Below are the code and all the weights of a small trained network. Each question names an input and a class and asks about switching units off, where a switched-off unit gives its printed mean instead of its output.

import numpy as np


def w(rows, s, z=0):
    codes = np.array(rows[::2]) - 128.0
    scale = np.full(codes.shape[1], s)
    scale[-1] = z or s
    return codes * scale


def f(y):
    return y / 2 * (1 + np.tanh(0.7978845608 * (y + 0.044715 * y**3)))


def log_softmax(a):
    a = a - a.max(-1, keepdims=True)
    return a - np.log(np.exp(a).sum(-1, keepdims=True))


def net(x, mask):
    res = np.array(x, float).reshape(1, 6) / 4 @ E
    y = f(res @ A[0][:, :-1].T + A[0][:, -1])
    res = res + np.where(mask, y, B[0][:, -1]) @ B[0][:, :-1]
    return log_softmax(res[-1] @ U[:, :-1].T + U[:, -1])


A, B = {}, {}
E = w([
[254,130,118,111,69,122],'x0',
[56,195,115,100,133,92],'x1',
[148,141,102,174,188,82],'x2',
[87,10,56,126,150,136],'x3',
[84,168,130,28,179,135],'x4',
[68,99,54,155,95,12],'x5',
],0.0087)
A[0] = w([
[61,112,170,161,117,135,124],'neuron 1',
[132,133,194,120,135,206,201],'neuron 2',
[89,127,78,226,136,166,247],'neuron 3',
[127,181,226,150,85,144,219],'neuron 4',
[103,103,113,131,180,158,207],'neuron 5',
[119,49,145,166,169,123,123],'neuron 6',
[105,85,83,177,155,119,142],'neuron 7',
[144,171,54,94,81,77,233],'neuron 8',
[64,175,147,99,178,116,251],'neuron 9',
[136,153,228,133,119,151,189],'neuron 10',
[90,153,98,167,142,4,174],'neuron 11',
[158,157,139,181,136,135,160],'neuron 12',
[174,113,150,114,95,100,225],'neuron 13',
[166,95,131,91,161,223,145],'neuron 14',
],0.012,0.0021)
B[0] = w([
[184,102,141,123,139,147,171],'neuron 1',
[114,85,181,120,93,28,247],'neuron 2',
[236,177,80,158,40,131,203],'neuron 3',
[232,99,116,255,48,65,249],'neuron 4',
[120,140,94,90,217,171,172],'neuron 5',
[148,148,94,147,149,182,190],'neuron 6',
[142,141,108,172,76,132,206],'neuron 7',
[157,162,170,183,103,160,210],'neuron 8',
[74,135,177,96,147,102,230],'neuron 9',
[167,88,201,164,66,63,235],'neuron 10',
[159,88,169,160,58,99,255],'neuron 11',
[126,112,72,138,88,106,173],'neuron 12',
[163,153,80,116,134,192,198],'neuron 13',
[99,164,152,62,195,115,234],'neuron 14',
],0.0098,0.0088)
U = w([
[64,129,167,62,181,131,3],'0',
[161,83,198,173,62,54,60],'1',
[174,129,1,140,106,239,248],'2',
],0.011,0.0012)

Each question gives the input, the list of numbers given to net, and the class t.
The units are the neurons (one row each of A and B). Each row of codes is followed by its name. A weight is (code - 128) times the scale printed after its matrix; where a second scale follows, it is the last column's (A, B and U).
mask holds one flag per neuron, in row order. A switched-off neuron (its flag False) gives its mean, the last column of its row in B, instead of its output. The means were averaged over made-up inputs and are rounded, as every weight is.
A unit's drop is (log p(t) with every unit on - log p(t) with that unit switched off) / (log p(t) with every unit on - log p(t) with every unit switched off).
The circuit of an input: a set's keep is (log p(t) with only the set's units on - log p(t) with every unit switched off) / (log p(t) with every unit on - log p(t) with every unit switched off). Starting from the 12 units with the biggest drops (on a tie, the unit counted first), units are removed one at a time, each time the one whose removal leaves the highest keep (on an exact tie, the one counted first), for as long as the keep stays at least 0.8.
units of the circuit, in order: the units of the circuit, biggest drop first
top k neurons: the k neurons with the biggest drops, biggest first
drop when u is switched off: that unit's drop, to one decimal
input [-5,-4,-7,0,3,5], class 0: units of the circuit, in order : (neuron 4; neuron 10)
input [-4,-6,-5,3,1,-5], class 0: units of the circuit, in order : (neuron 14; neuron 4)
input [-1,6,7,1,6,0], class 0: units of the circuit, in order : (neuron 4)
input [1,2,5,2,2,-1], class 0: units of the circuit, in order : (neuron 4; neuron 10)
input [7,-6,-6,-4,-6,6], class 2: units of the circuit, in order : (neuron 13; neuron 2)
input [2,-7,7,1,0,5], class 2: top 2 neurons : (neuron 2; neuron 10)
input [7,-8,-3,6,-1,-7], class 0: top 2 neurons : (neuron 14; neuron 4)
input [-2,-7,7,-2,3,-2], class 0: top 2 neurons : (neuron 4; neuron 11)
input [4,0,6,3,1,-5], class 0: drop when neuron 4 is switched off : 0.2
input [-7,-5,3,4,-2,-8], class 0: drop when neuron 2 is switched off : 0.3
input [-4,-5,-1,6,-1,-7], class 0: drop when neuron 14 is switched off : 0.2
